j_529: [ -7 -20  -1  -1]
j_86: [-17   1  30  34]
j_526: [-25  -8  -9 -44]
j_899: [ 5 26 -4 -2]
j_111: [ 39  -4   5 -46]
j_545: [-32 -66  92  -9]
j_353: [-1 -8 11 -2]
j_849: [  0 -20  -7  -1]
j_492: [ -4 -16  18   0]
j_453: [ 12   8   9 -15]
order: [-20  -7  -1  -1] => j_529
order: [-20  -7  -1   0] => j_849

j_874: [45 59  0 -3]
j_904: [45 59 24 -3]
j_590: [59 45 -3 22]
j_595: [45 21 -3 59]
order: [-3 24 59 45] => j_904
order: [21 -3 59 45] => j_595
order: [22 -3 45 59] => j_590

j_440: [-83  15   5 -23]
j_890: [ 15 -83 -23   5]
j_119: [-23   5  16 -83]
j_141: [ -7 -52 -54  39]
order: [-83  16 -23   5] => j_119
order: [-83  16   5 -23] => j_119
order: [ 16 -83 -23   5] => j_119

j_261: [ 12 -16  27   2 -10  -3  20   4 -17  -8  10   4  -7 -14   3  -8  -9   2]
j_335: [ 24 -10  56  61 -22  53  -7  30 -24 -48 -24  28  12  59   1 -40 -31 -32]
j_801: [  4 -16   3  -9  10   4 -17  20   2   2  -8  12  -7  27  -3 -14  -9 -10]
j_519: [ 14  28  32  28   9  29  54  60 -11  -6 -45  16  45   3  13  70  30 -17]
order: [ 28  32  28   9  29  54  60 -11  -6 -45  16  45   3  13  70  30 -17  14] => j_519
order: [-45 -17 -11  -6   3   9  13  14  16  28  28  29  30  32  45  54  60  70] => j_519
order: [-10  -9 -14  -3  27  -7  12  -8   2   2  20 -17   4  10  -9   3 -16   4] => j_801
order: [-10   4 -16   3  -9  10   4 -17  20   2   2  -8  12  -7  27  -3 -14  -9] => j_801
order: [-48 -40 -32 -31 -24 -24 -22 -10  -7   1  12  24  28  30  53  56  59  61] => j_335
order: [-17   4 -16  -7   2  27  -9  -8  10 -10  20   4 -14  12  -8   3   2  -3] => j_261

j_181: [ 16 -18  11  23 -11  11  12 -18  19   1  18  16 -12  15 -10  14 -13  -9
 -12  19  26  15  24  -1  -5   9 -11  -9  10   0 -15]
j_634: [ 15 -62  19  19  11 -64 -52 -64 -48  18 -70   0   8  14 -65  17  14 -64
  15  24  12 -14 -63  21  -2 -58  12  12  12  10 -10]
j_79: [-15 -12  26  15  23  11 -18  -9  13  19 -11  14 -10  -1  16 -13  -9 -12
  10 -11   9   0  19  24   0 -18  18  15  -5  16  11]
j_383: [ 15 -18  19  19   9 -11 -18 -15   0  24 -12  13 -11  14  -9  16  16 -10
  15  26  10  -9 -13  23  -1  -5 -12  11  11  18   1]
j_137: [ -6 -62  -8  -1  -3 -62 -51 -70 -63  -5 -66  -1  17   1 -66  -2  -5 -62
  -2  -5  -3  10 -72 -14   4 -69  19   0   4  -4  -9]
j_430: [  4 -41   9  21   3 -28 -43 -43 -32  27 -30   4  -7  18 -30  17  15 -28
  -9 -12  12  10 -44 -14   4 -39 -10  -8  12  18  -3]
j_810: [  9 -22  13  39   9 -25 -14 -27 -23  42 -25 -11   6  29 -26  34  29 -25
  -6 -10  26   1 -20 -14  -1 -24   7  -3  24  22 -12]
order: [  1  15 -18  19  19   9 -11 -18 -15   0  24 -12  13 -11  14  -9  16  16
 -10  15  26  10  -9 -13  23  -1  -5 -12  11  11  18] => j_383
order: [ 18   1  15 -18  19  19   9 -11 -18 -15   0  24 -12  13 -11  14  -9  16
  16 -10  15  26  10  -9 -13  23  -1  -5 -12  11  11] => j_383
order: [-51 -70 -63  -5 -66  -1  17   1 -66  -2  -5 -62  -2  -5  -3  10 -72 -14
   4 -69  19   0   4  -4  -9  -6 -62  -8  -1  -3 -62] => j_137

